Each row has a class, written as a number after it.
[ -5.8   5.6  -0.3  -1.0  -4.2   1.9  39.9   9.6  -8.8  14.1   3.6 -11.0
   0.8  -4.0   4.2  -9.7  -5.5   0.1 -13.0  -3.8  -4.6   4.4  -7.5   0.4
  -4.4   6.7  16.3  -4.3   6.1  14.1  -7.8  -9.6 -20.8  -0.5   0.8  13.7
  -6.1 -22.7 -17.4   0.3 -12.7   3.1  -5.7   6.1   2.6  12.9   1.0   8.6
   4.6  11.4   8.2  -8.9 -14.0 -24.3   1.3  -0.4] => 0
[  1.4  29.0   4.3   0.2  10.0   9.5 -12.1  -0.2 -13.3   3.1  15.0 -15.7
  15.2 -12.1  15.2  13.5 -14.8  -6.9   8.1  18.3  -1.7  16.3  -5.3  -1.2
 -16.7  -3.0 -12.6 -22.2  -7.4  28.1  -4.4   6.9 -13.2 -21.8  11.7  -0.3
 -20.7   5.6   3.7  16.8  -5.7 -24.7  -2.7  -5.8  39.0   5.6   4.8  -4.2
  16.4   1.6   0.4  -7.4  -2.1  -0.7   3.4   4.7] => 1
[ -2.2 -13.0  -6.0  10.7  21.4  11.3   8.2   4.7  -8.8  18.2  31.5  -5.9
   2.6  -6.3   1.9   2.7  -3.3   1.1  -3.7  -2.4   3.6   9.3 -11.7  -4.9
  10.0   9.3   9.7 -13.8  -3.8  14.5   5.6  11.9  -8.9 -18.4   2.5  -5.0
 -12.3 -25.0   0.1  28.6  12.5   1.8   5.8   9.0  15.8  -0.6  -7.1   9.4
   6.3  11.4   7.8 -11.6  -7.3  -3.6   0.0  -7.5] => 0
[ -0.9   1.9  -1.6   2.8  20.6   0.2 -12.0  -1.9  -7.6   1.2   0.8 -16.1
   3.1 -12.3  14.6  12.0 -15.0  -2.9   3.4  15.4  -2.5   7.1  -3.2   5.8
 -13.2  -1.2 -17.1  -7.0 -18.5  31.6   1.3   9.7   2.7 -16.3  24.9  -8.1
   4.2  -7.0   3.7   0.2  -5.1 -22.6 -11.1  -3.6  35.2  11.3  11.7 -11.8
  15.3  11.2  -0.6  -6.7   0.5   7.6  -4.2   8.0] => 1
[  2.6  -0.7  11.3  15.8 -10.9   4.0   5.1  -6.5 -17.6   0.0   3.7   1.3
   0.2  -3.6 -10.2  -1.3  -5.2   6.8 -11.4   7.7  -0.1  20.7 -10.6  -6.3
  25.5  -6.4  13.3   8.2 -13.1   9.2  -2.8  -2.6 -10.4 -22.4  10.5  -1.5
   8.2   0.8   8.5   2.8   6.8  13.6  -3.4   8.0   9.1  -3.4   8.4  19.6
  -2.6  17.7  17.8  -2.7  -5.7   2.3 -15.0   8.1] => 2
[  1.0   2.1  12.9   7.6   4.0   2.7 -16.9  -0.3   0.2   0.4   8.9  -2.9
   5.1  -5.1   7.4   2.7 -11.3   6.6   0.4   9.4  -5.0   1.1   4.8   4.4
 -12.1  -4.9  -2.4  -1.3  -9.7   7.8  -5.5   6.4  -7.0  -8.4  13.9  -3.4
  -9.0  18.2   2.6   2.7  21.5 -15.6  -6.8  -8.7  19.7  -2.5   6.9 -13.4
  15.1  -5.5   3.1  11.3  20.3   6.6  -8.3   8.1] => 1
[-20.4 -17.7 -10.5  12.5   1.0  -2.2  18.2   8.7  -3.2  25.1  -9.7  -6.7
  -3.6  -2.6  -1.7  -8.9   4.4   4.8 -43.3 -20.5  -3.2 -18.1  -9.3   7.8
  25.4   9.8  33.5  -5.5  -4.7  28.4   5.7  -7.1 -33.4  -0.9   3.1 -19.1
  -7.9 -40.4  -9.4  20.9   8.2   7.2   1.2  16.7   6.1  15.2 -29.8  16.2
   3.7  11.2  10.2 -11.1 -19.6   2.0  17.5 -17.5] => 0
[ -6.1 -12.7  16.4   4.3  14.5  -7.4   2.3   0.7  -5.2   2.8  -3.8 -11.2
  -7.3  -5.9   7.5   2.3   0.7  14.1  -8.5   4.7   3.9  -1.6 -11.4   2.5
  -4.5  -1.8 -17.5  -6.0 -10.5  32.1   1.9  11.1  20.3 -17.1  27.2 -19.4
  25.5  -7.4   6.9  -3.0   3.0  -8.2  -3.3  -7.1  10.4   0.8   7.1   1.5
  -2.5  29.2  -0.2 -24.7  -4.1   3.5   3.9   4.4] => 0
[  4.0  -1.7   8.8  -3.6   6.4  -5.2 -13.3   3.2 -11.0  -0.9   3.8  -9.2
  10.9   2.0  -7.8   3.7  -4.4   0.6  -5.0  13.8  -0.4  17.1  -3.6  -0.8
 -14.2  -5.6  -2.2  10.6  -7.4  26.6 -10.6  -4.7  -3.2 -13.6  12.1   7.2
  19.2  10.3  12.0  -5.7  -0.8  -2.6   7.5  -5.5  21.2   1.9  16.6  -0.3
  18.1  18.7   0.7  10.4  21.8  11.0 -20.4  26.3] => 1
[ -5.0  -1.9   0.7   9.7  31.5  -0.4   5.2  -2.4 -14.9   3.6 -14.1 -18.7
  -3.2  -9.7 -10.3   9.9  -4.0  15.2 -14.4   3.9  -1.9   8.1  -7.2  -3.7
 -12.0   1.3  -3.3 -23.7  -5.6  14.1  -1.3   3.0  14.3 -15.0  26.4  14.0
  20.6  -8.8  -1.8  -0.8  -7.7   7.4  -5.1  64.5  18.0  42.2   6.6  20.2
   2.5  20.9   4.0 -27.0  -9.8   2.9  -5.7 -10.3] => 2
[  6.6   5.3   0.7   8.1   9.6   6.0   0.0   0.8  -6.4  -0.7   1.3  -6.4
   6.1  -0.9   0.9   6.6  -6.6  -0.8  -4.2  16.3   3.0  11.3  -0.4  -5.3
  -5.2  -0.3  -5.2 -12.8  -4.0  17.3  -6.7  10.2   2.4 -18.0   8.4   5.2
  -0.6  -3.7   1.8   7.6 -14.9  -8.0   1.6  -3.2  17.5  -6.9   7.2   6.1
   8.2  12.8   3.4 -17.3   1.8   3.7  -9.3  -0.5] => 1
[  1.2  13.7  -5.3  16.5  -6.0   7.1   9.0   4.1 -19.0   7.5  -3.6 -13.0
  20.2  -2.5   3.8   3.4 -11.4  -8.3  -7.5   1.6   1.3   7.9  -8.1   3.9
   1.6  -4.5  13.7 -19.4  -1.9  28.0   3.3   8.0 -23.9 -17.4  -0.6 -13.9
 -20.8 -29.5 -10.6  23.5  13.2  -5.2  -0.8   1.6  25.8  -1.1  -4.7   3.0
  17.6  -6.3  18.0  -1.3  -8.3 -11.2   2.9  -2.1] => 1
[ -9.1   7.2  -5.9  -0.1  -0.8  -8.6   5.2   1.9  -6.3  13.6   1.9 -16.1
  16.8  -1.9   7.4   1.5  -8.8   7.1 -15.8   4.1  -3.7   1.9 -15.2  -7.3
   0.8  -1.8  19.9   4.8   1.6  30.4   4.9   4.3 -22.4   4.9  18.9   6.5
  16.3 -22.7 -28.8  -3.5  -5.8   1.5   2.8  -2.1   3.3   3.4   6.6  -0.8
   1.6  10.7 -19.0   8.2 -11.8  -1.2   8.0   5.2] => 0
[ 11.4  25.5   0.5   6.5   5.2   2.0  -1.2   2.5 -25.4   4.8   4.5 -21.7
   7.5 -12.5  17.0   2.3 -20.9  -9.2  -0.3  11.9  -5.0   7.6  -3.8   3.5
 -15.9  -1.5   2.9 -12.4  -2.2  39.6  -4.7   7.3 -25.3 -22.4   5.7  -6.6
 -17.0 -13.2 -15.8  14.8  -6.3 -19.7  -9.6  -0.5  32.8   4.4  16.1  -8.2
  21.0  -3.2  13.3   1.1  -9.4   5.4   4.2  13.0] => 1
[-13.2 -39.5  -8.5   8.0   7.4   6.0  27.2   2.1  -6.7  24.3 -21.7   4.0
  -1.8  -0.5 -11.5 -15.3   8.5  -2.1 -49.1 -29.7  -4.2   2.1  -6.1  -2.5
  32.9   5.4  48.1  15.6   4.4   8.2  10.8 -24.2 -39.0  12.1   0.4 -15.8
  -1.7 -38.4 -13.1  10.0  26.7  18.5   7.6  13.1 -33.6 -10.3 -29.2  20.7
   8.4   5.2  11.7  10.2 -10.2  14.8  10.9  -2.3] => 0
[  1.8 -11.7   0.6   2.7   0.8   6.1   4.0  -0.5  -5.0  -7.7   6.2   3.7
  -1.2  -3.0 -12.3 -13.0  -8.0   1.8 -13.4   5.5  -6.3  -0.1  -1.0  -5.0
   1.0  -5.2  29.1  21.0   2.6   9.5  10.7 -25.2 -26.0   6.4  -0.7  12.0
  19.7  -1.5  -4.1 -15.2   7.1  25.2  -0.4   5.2 -12.2  -4.9  21.4   5.9
  -2.2  -5.0  -4.4  35.9   8.6   9.1  -7.0   9.1] => 0
[ -3.7   2.8  -8.2  -2.0  16.4  -4.8   4.7   4.6 -11.7  -5.3   0.9 -17.1
  -1.3  -8.9 -13.2  -1.5  -6.7  13.3 -12.7   7.3  -4.9  25.7  -9.8 -10.5
 -13.3  -7.8  15.3   0.9  -1.9  21.4  -7.8  -7.6   3.7 -13.2  21.7  16.9
  37.5 -19.9  -5.6  -6.6 -12.5  26.2  -9.0  -9.6   1.7  12.6  45.6   6.2
 -21.9  32.2   3.3  -2.1  -6.3   0.4  -4.6   6.8] => 2
[  3.3 -11.0  10.6   4.7  19.7   4.8 -14.2  -2.9  -1.7   0.3  12.5   0.2
   7.9 -10.6  -8.3   4.5   3.1   7.9   0.0  10.2   0.5  29.7  -7.1   5.1
  -9.7 -10.6   1.0  11.2 -13.6  32.7 -10.1  -4.6  11.0 -24.4   4.4  -3.5
  22.2  13.2  32.7  -1.5  10.8   3.0   2.4 -11.0  27.5   0.8  11.5   7.1
   7.6  16.9  13.0  -0.7  14.4  17.0   2.6   7.7] => 2
[-11.9   3.6 -16.8  -4.0 -15.5   4.2  -3.3   5.0   2.4  10.6  -4.6  -1.7
   4.2  -3.0  19.0  -8.5  -8.3  -5.4  -9.5  -6.5  -8.3 -14.0   5.1  10.9
  13.7   2.0  15.2  -8.6 -10.0  23.0   0.9 -13.3 -20.6  10.7  14.5 -19.7
 -24.8   2.1 -12.4  14.7   5.9 -15.8  -2.2   2.1   0.4  -4.0 -10.9 -13.8
  16.1 -14.5  -3.3  24.8   4.3  -6.5   6.3   6.3] => 0
[-11.2   3.8  -3.3   8.1  10.1  -1.0  19.5   4.1  -7.0  12.0   2.3 -12.2
  -5.4  -9.1  -1.6   9.4  -3.6  -5.2 -26.2  -1.8  -1.4   3.1 -16.3  -4.8
   1.4   2.0   6.7 -10.9   6.2  43.5  12.4  11.8 -17.5  -1.8  18.2  -2.2
  -2.0 -57.1 -13.1  16.3  -2.3   6.9  -2.6   2.6  13.3   2.5  -1.7   7.8
   9.0  25.2  10.0 -19.7 -15.2  -4.9   6.0  -5.2] => 0
[ -2.5   0.5  -3.3   7.0  15.6   8.2  24.3  12.3 -27.3  -1.4  -7.9 -12.2
  -0.3  -6.8 -17.7 -10.5  -5.2  -5.3 -34.0   0.2  -9.7  21.0 -18.0 -11.9
  -4.2   7.9  22.1   6.7   3.7  32.3   6.1  -8.3 -25.0   0.2  14.9  11.0
  22.8 -34.5 -21.8   3.4  -6.6  21.4  -4.9   5.0  -0.4   5.0  14.0  16.7
   0.2  20.5   9.0   3.9  -9.1   5.9  -8.0  -5.0] => 2
